|  -1 |   7 |  17 |  18 |   8 | -19 |   2 | -15 | -10 | -15 |   2 |   4 |  -8 |   3 |   9 |  27 |   2 |  13 |  10 |  -6 | -16 |  15 |  -4 |  -1 |   7 |   3 | -18 |  15 | -24 |   9 | -30 |  -9 |  -2 |   7 | | 8
|   7 |   6 |  -7 |  20 |  16 |  -5 |  24 |  -8 |  -5 | -26 |   0 | -10 |   4 |   0 |  -1 |  -1 |   3 |  20 |  35 |  -7 |  28 |  11 |   0 |   2 |   4 | -12 |  24 |  26 |  -8 |  19 |   0 |  12 |   1 |  -5 | | 20
| -15 | -17 |  27 |  17 | -35 |   6 |   3 | -17 |  -2 | -26 |  -8 |   0 |  13 | -17 |   7 |  -1 |   6 |   2 |  11 |   1 | -23 |  13 |   3 |  -7 |   0 | -25 |  -1 |  11 |  -8 |   8 | -20 |   0 |  15 |   8 | | 9
|   9 |  13 |   7 |   9 |   9 |   0 |  11 |  -1 | -10 | -18 |   6 |   7 |  15 |  -1 |  20 |  -5 |  -4 |  14 |   8 |   0 |  23 |  11 | -13 |  -3 |   5 |   0 | -46 |  39 | -21 |  10 | -11 | -20 |   4 |  28 | | 5
| -16 |  -4 |   4 |  26 |  -9 |   4 |   6 |  -3 |  -3 |  15 |  -9 | -15 |  21 |  -9 |   5 |  -2 |  15 |  -2 | -26 |  -1 |  -9 |   6 |  11 |   3 |  -9 | -34 |   4 |  31 |   2 |  -2 | -18 | -11 |  11 |  13 | | 10
|  18 |  11 |  -2 |  30 | -12 |  -9 |  24 |   7 |  -9 | -41 |   0 |   6 |   5 |  -6 |   0 |  -1 |   4 |  17 |  17 |  -4 |  19 | -11 |   6 |   2 |   3 |  19 |  22 |   7 |  26 |  19 |   3 |   5 |   2 | -25 | | 11
| -24 |   5 |  42 |  17 | -35 | -16 |   6 |  -5 |   2 |  -5 |   4 |   5 | -20 |  -8 |   2 |   4 |  -4 |   8 |   1 |  -2 | -10 |  15 |  13 |   7 |  -2 |   8 | -11 |  12 |  -5 |  15 | -18 |  -3 |   2 |   8 | | 0
|   2 | -16 |   9 |  45 | -11 |  24 |   8 |  -3 |  -6 | -41 |  63 |  28 |   9 | -18 | -21 |   3 |   2 |  47 |  32 |  -6 |  63 |  37 | -14 |   5 |  13 |  -5 |  31 |  55 | -42 |  36 | -20 |  12 |   4 |  29 | | 18
|  -8 |  10 |   9 |  34 |  15 |  -3 |   5 |   2 | -11 | -17 | -10 |   5 |   8 |   0 |  14 | -19 | -11 |  22 |   6 |   2 |  27 |  20 | -10 | -10 |  -1 |  -3 | -36 |  15 |  -4 |   2 |  -6 |   2 |  -8 |   6 | | 15
|  12 |  15 |   5 |   1 |  10 |   6 |  15 | -10 |  -7 | -14 |  11 |  -5 |   6 |   1 |   4 |   3 |   8 |  18 |   6 |  -1 |  19 |  29 |  -6 |  15 |   6 | -22 | -28 |  50 | -51 |  22 |  -5 |  -4 |  -7 |  26 | | 9
|   9 |  -9 |  -3 |  16 |  -2 |   4 |   5 | -10 | -23 |   4 |  -4 |  10 |   7 | -11 |   7 | -19 |   5 |  17 |   7 |   5 |   6 |  -3 |   6 | -25 |  14 | -11 |   9 | -13 | -15 |  30 | -18 |   5 | -17 |  -8 | | 0
| -14 |  11 | -20 |  22 |  14 | -18 |   0 |   9 |  -2 |  42 | -34 | -27 |   3 |   7 |   4 | -27 |   9 |  -9 |  42 |  -6 |  -6 |   5 |  -1 |  -5 |  12 | -32 |  -7 |  10 |  22 |  -8 |  30 |  13 | -12 | -12 | | 9
|  -6 |  -5 |  -1 |  16 | -13 |   1 |   6 |  -4 |  -4 |  20 |   0 |   4 |  19 |  -6 |   0 |  -8 |  13 |  16 | -22 |  -1 |  34 |   6 |   4 |   9 |   2 | -27 | -13 |  54 |  -5 |  13 | -26 | -12 |   3 |  32 | | 1
| -12 | -31 |  -4 |  10 | -16 |  10 |  14 |  -1 | -17 | -17 | -12 | -13 |  14 | -12 |   6 | -13 |  10 |   8 | -12 |  -1 |  -7 |  -6 |   7 |  -5 |  -5 | -37 |  11 |  13 |  -3 |   5 | -25 |  -6 |   5 |   9 | | 9
|   1 |  -7 |  -4 |  25 |  -3 |   3 |   8 |  -1 |   7 |  44 |   5 |  -4 |  18 |  -5 |  -6 |  -8 |  15 |  13 | -27 |  -3 |  29 |  16 |   2 |  12 |   7 | -31 |  -2 |  28 | -10 |   8 | -20 |  -7 |   3 |  15 | | 3
|  -8 |   3 |   0 |  50 |   5 |  -5 |  -2 |   4 | -14 |   7 |   5 |   9 |  -1 | -11 |   6 | -25 |   1 |  17 |  12 |  -4 |  -6 |   7 |   4 | -20 |  -3 |  -3 |  18 |   0 |   6 |  24 |   5 |   4 | -22 |  -7 | | 8
| -10 | -31 |  -3 |  20 |   8 | -10 |   7 |  19 | -12 |  -3 |   9 | -15 |   9 |  -6 |  -2 |   6 |   8 |  11 |  17 |  -7 |  11 |  -4 |  -1 |   4 |  15 | -20 |  18 |   2 |  -8 |  -5 | -13 |  -4 |  -9 |  20 | | 2
| -11 | -43 | -11 |  16 |   0 |   0 |   4 |   5 | -16 | -13 |   3 | -10 |  -6 |  -9 |   7 |  -1 |   9 |   5 | -11 |  -4 |  -7 |   0 |   0 |   0 |   9 | -10 |  13 |  -6 |  -2 |  -6 | -38 |  -8 | -26 |  13 | | 9
|  -9 |  -4 |  41 |  38 | -33 |   6 |  -6 | -16 |   1 | -17 |  46 |  24 |   5 | -21 | -11 |  17 |   2 |  20 |  21 |  -3 |   8 |  24 | -15 |   7 |   5 |   2 |   3 |  54 | -35 |  32 | -25 |  -5 |   8 |  25 | | 5
|  -2 | -33 |  31 |   1 | -39 |  10 |  11 |  -9 |  -3 | -62 |  -2 |   4 |   8 | -11 |   1 |  -4 |  -3 |  19 |   1 |  -1 |  -9 |  11 |  10 |   6 |  -3 | -20 |   1 |  10 | -15 |  20 | -14 |   4 |  16 |   6 | | 9
|  30 |   2 |   9 |  15 | -23 |  -3 |  26 | -16 | -10 | -35 |   3 |  24 |   6 |  -8 |  -6 |   0 |  13 |  32 |  -8 |  -4 |  13 |  10 |   9 |   2 |  10 |  15 |  10 | -18 |   7 |  33 | -22 |   4 |  11 | -28 | | 4
|  34 |  -3 |   5 |  16 | -23 |  16 |  21 | -12 | -10 |  -1 |  23 |  31 |   2 |  -8 |  -2 |  -3 |  11 |  22 |  -9 |   1 |  -7 |  24 |  -1 |  11 |  13 |   6 |   6 | -18 | -30 |  35 |  -5 |  -3 | -15 |  -1 | | 0
|  -4 |  14 |  23 |  -1 |   4 |  -7 |  16 | -11 |  -8 |  -3 |   5 |  -7 |   0 |  -8 |  -3 |  10 |   7 |  16 |   9 |  -2 |  16 |   5 |  10 |  11 |  -2 | -29 |  -2 |  44 | -55 |  24 |  -3 |   3 |  -2 |  -1 | | 2
| -15 |  -1 |  27 |  33 | -34 |   6 |  -4 |  -9 |   2 | -12 |  23 |  14 |  13 | -14 |   1 |  10 |   2 |   8 |  28 |  -2 |  -8 |  21 | -13 |   0 |   6 |   4 |   1 |  32 |  -3 |   9 | -14 |   3 |  17 |  26 | | 11

|  -5 |  34 |   7 | -18 |   6 |   1 |  -4 |   1 |  12 |  -6 |   3 |   5 |  23 |   9 |   1 |  -5 | -19 |   3 |   4 |  -6 | -14 |  27 |  11 | -14 |   2 | -26 |  -3 |  -7 |   0 | -17 |  11 |  -1 |   5 |  18 |   1 |  10 |  -1 |   4 |   8 | -13 |  -2 |  -2 |   8 |   3 |   0 |   4 | -16 | -19 |  -7 |   3 | -44 | -14 |   7 |   0 | -18 |   2 |  15 |  -3 | | 2
|   1 |  16 |  -4 |   7 |  -1 |   1 |  -3 |   6 | -24 |  -5 |  -1 |  -7 | -16 |  -4 |   0 |  -2 |  -7 |  -7 |  -2 | -10 |   0 |   0 |  -4 |   2 |   5 |   3 |   0 |   8 |  -4 |  16 |  -6 |  -2 |   5 |   6 |  19 |   2 |   0 |   5 | -20 |   6 |   2 |  -1 |   2 | -12 |  -4 |  -1 |  -2 |  -4 |   8 |  -9 |  20 |   0 |  -7 |  -1 | -15 |   6 |   5 | -11 | | 10
|  -6 | -16 |   2 |  20 | -15 |  -1 |   1 |   1 |  -7 |  -3 |  -6 |  -9 | -13 |  -4 |   7 |   0 |   7 |   9 |  -2 |   1 |  16 | -19 | -10 |  10 |  -4 |   1 |   8 |   9 |   6 |  27 |  30 |  -1 |   7 |  -5 |  27 |  -1 |   5 |   1 | -24 |  -5 |   1 |  -7 |   6 |  -4 |  12 |  -4 |  22 |  -3 | -13 |  20 |  -1 |   6 | -23 |   4 |  28 |  -9 | -30 |   0 | | 18
|   7 | -25 |  10 | -10 |   4 |  -5 |  -2 |  -7 |  10 |   7 |   4 |   2 |   7 |  -8 |   0 | -15 |  -2 |  13 |   9 |  11 |  14 | -13 |  -6 |  -8 |  -1 |  -3 |   9 |  10 |  -1 |  -9 |  20 |  -3 |  -9 |   0 | -18 |   9 |  -6 |   3 |  48 |  -9 |   1 |   6 |  -8 |   9 |  -4 |  -6 |  -7 |  17 |   2 |  16 |  12 |  12 |   2 |   3 |   5 |  -7 |  -2 |  14 | | 12
|   4 |  14 |  12 | -22 |  19 |   0 |  -2 |   0 |  -5 |  -5 |  -5 |   1 |  22 |  -5 |   3 |   6 |   2 |  14 |   5 |   2 |  -5 |  -7 |  16 |  -5 |   7 |  14 |   1 |   7 |   1 | -15 | -14 |  -1 |   2 |  -1 | -17 |  -3 | -11 |  -9 |  34 |   0 |   5 |   3 |  -8 |   1 | -11 |   0 | -10 |   8 |  14 | -15 | -21 |  -5 |  10 |   1 | -25 |  -7 |   9 |  -3 | | 2
|  15 |  24 | -20 |  28 | -10 |  -2 |  -3 |   2 | -39 | -10 |  -6 |  -9 | -39 |  -6 |   0 | -14 | -13 |   3 |   2 | -20 |  -3 |   3 |  -3 |   8 |   0 |  -7 |  -5 |   7 |  -3 |  14 |   5 |   5 |  -3 |   4 |  26 |   4 |  -3 |   4 | -19 |   0 |  -2 |   1 |   6 | -13 |  -3 |  -7 | -13 |   5 |   0 | -16 |  49 | -10 |  -1 |   4 | -25 |   5 |   3 |  -1 | | 18
| -13 |  28 |   3 |   4 | -10 |   1 |  -1 |   2 |  15 |  -8 |   1 |  -2 | -11 |   9 |   2 |   6 | -18 |  -1 |   0 | -12 |  -7 |  10 |   3 |  -4 |   1 | -23 |  -5 |  -7 |   1 |   1 |  16 |   4 |   6 |  10 |  29 |   5 |  11 |   7 | -31 | -13 |  -7 |  -3 |   7 |   0 |  15 |  -2 |  -1 | -21 | -28 |  17 | -18 |  -6 |  -8 |  -6 |  -1 |  -1 |   1 | -17 | | 10
| -10 |  15 |  17 | -25 |  -2 |   2 |   1 |  -3 |  33 |  -7 |   5 |   4 |  12 |   8 |   2 |   5 | -17 |   3 |   3 |   2 |  -7 |  16 |   7 | -12 |   5 | -17 |  -2 |  -6 |   0 | -10 |  10 |   2 |   7 |  12 |   3 |   8 |   4 |   4 |  11 | -14 |  -4 |  -1 |   0 |  10 |  11 |   0 |   2 | -17 | -16 |  18 | -41 | -10 |   1 |  -2 |   2 |  -3 |   8 | -11 | | 3
|   3 |  -3 |  -4 |   4 |  -5 |  -2 |  -5 |   2 |   2 |   7 |   1 |   0 |  -4 |   0 |  -4 | -22 | -13 | -14 |   4 |  -6 |   0 |   5 | -13 |  -6 |   0 | -19 |   0 |   5 |   0 |   2 |  17 |  -5 | -12 |   7 |  19 |  12 |  -2 |   7 | -13 |  -4 |   0 |   2 |   8 |   2 |   2 |  -5 | -18 |  -1 |   1 |   3 |  27 |  10 |  -3 |   3 |  -6 |   7 |   6 |  11 | | 16
|  -7 |  17 |  22 | -36 |  -2 |   0 |  -2 |  -1 |   9 |  -9 |   6 |   8 |   2 |   9 |   2 |  -6 | -20 |  13 |   3 |   0 |  -8 |  38 |   7 | -17 |   7 | -25 |   1 |  -2 |  -6 | -11 |  14 |   1 |  14 |  17 |  -5 |  14 |   4 |   4 |   4 | -13 |  -1 |  -3 |   0 |   4 |  -1 |   3 |  -4 | -19 |  -9 |  15 | -48 | -11 |   4 |  -4 | -22 |   0 |  13 |  -6 | | 2
| -10 |   8 |   7 |   4 | -17 |   2 |  -5 |   4 |  -3 |  -3 |   2 |  -3 | -31 |   4 |  -2 |  -2 | -16 |   1 |   1 | -12 |   1 |   6 |  -9 |  -7 |   7 | -21 |   1 |   2 |  -2 |   7 |  27 |  -2 |   5 |  12 |  42 |  15 |  13 |  10 | -42 | -13 |  -3 |  -2 |  -1 |   6 |  20 |  -5 |  11 |  -6 | -19 |  23 |  -6 |   6 | -12 |   1 |   6 |   0 |  -2 | -17 | | 15
|   5 | -20 |  18 | -24 |  14 |  -1 |  -1 |  -3 |  -3 |   8 |   2 |  11 |  28 |  -5 |   0 | -15 |   0 |   4 |   9 |  11 |  -3 |   2 |   7 | -10 |   2 |   1 |   3 |   7 |   2 | -25 |  -6 |  -7 | -15 |  -4 | -24 |   2 | -16 | -11 |  42 |   3 |   4 |   6 |  -2 |  10 | -10 |  -1 | -23 |  15 |  20 | -10 |  -8 |  14 |  13 |   1 | -14 |  -4 |  10 |  22 | | 6
|  -6 | -21 |  26 | -24 |  12 |  -1 |   1 |  -5 |  20 |   3 |   2 |   6 |  15 |  -9 |   6 |  -4 |   6 |   8 |   6 |  18 |   8 |  -2 |   7 | -11 |   4 |  -2 |   6 |   7 |   0 | -20 |   7 |  -3 |  -1 |  -4 | -15 |  -4 |  -5 |  -8 |  38 |  -5 |   2 |   4 |  -7 |   4 |   3 |  -4 |  -7 |   9 |   1 |   8 | -36 |   5 |  -2 |  -4 |   0 | -13 |  -1 |   5 | | 1
|  -6 |  14 |   1 |   6 | -13 |   5 |   3 |   4 | -20 | -12 |   0 |  -4 | -42 |   3 |   2 |   7 |  -4 |  12 |  -7 | -13 |   2 |  13 |   0 |  10 |   6 |   0 |  -3 |  -2 |  -4 |  18 |  -3 |   4 |  17 |   4 |  28 |   3 |  13 |   1 | -55 |  -5 |  -3 |  -6 |   0 |  -7 |   9 |   0 |  27 |  -9 | -17 |   8 | -13 | -14 | -11 |   1 |   4 |  -4 |  -9 | -22 | | 8
|  11 |   5 |   0 |  -2 |  20 |  -8 |  -5 |  -4 |  -7 |   3 |  -4 |   3 |  23 |  -6 |   0 |  -4 |   3 | -11 |   7 |   8 |  -4 |   2 |   7 |  -9 |  -1 |   1 |   1 |  13 |  -3 | -16 |   8 |   0 | -12 |   0 | -17 |  -2 | -11 |   0 |  58 |   4 |   2 |   5 |   0 |   2 | -13 |  -2 | -45 |   5 |  17 | -17 |  29 |  12 |  14 |  -4 | -34 |   7 |  11 |  15 | | 10
|  16 |  11 | -27 |  25 |  -9 |  -1 |  -1 |   2 | -49 | -11 |  -4 | -11 | -38 | -14 |  -3 | -18 | -10 |   9 |  -3 | -22 |   2 | -12 |  -6 |  18 |  -3 |   8 |  -1 |  -2 |  -3 |   8 |   0 |  10 |   5 |  -2 |  -3 |   3 |   2 |   7 | -35 |  14 |  -2 |  -1 |  -2 | -21 | -12 |  -5 |  -5 |  10 |   1 | -29 |  45 |  -5 |   3 |  -7 | -17 |   1 |   3 |   1 | | 20
|  -6 | -15 |   1 |   9 |  -9 |   0 |  -2 |   2 |  -2 |   5 |  -1 |  -8 |  -7 |  -4 |   4 |   7 |   5 |  10 |  -1 |   4 |  17 | -17 |  -2 |   5 |  -2 |   3 |   4 |   4 |   2 |  -2 |  16 |  -2 |  -1 |  -4 |  14 |  -3 |   5 |   1 | -23 |  -6 |   0 |   1 |  -2 |  -4 |   9 |  -5 |  13 |  18 | -13 |  15 |   5 |   5 | -14 |   1 |  19 |  -9 | -14 |  -7 | | 10
|  -9 |  21 |   9 | -19 |   4 |   1 |  -3 |  -3 |  37 |  -1 |   4 |   4 |  21 |   8 |   1 |  10 |  -5 |  -9 |   5 |   3 |  -7 |  14 |  16 | -17 |   3 | -18 |  -4 |  -5 |   1 | -21 |   5 |   0 |  -4 |  11 |   0 |   4 |   2 |   3 |  14 | -17 |  -4 |   1 |  -1 |  15 |  13 |   2 |  -1 |  -6 | -13 |  13 | -46 | -10 |   8 |   4 |  -5 |  -2 |  11 | -11 | | 0
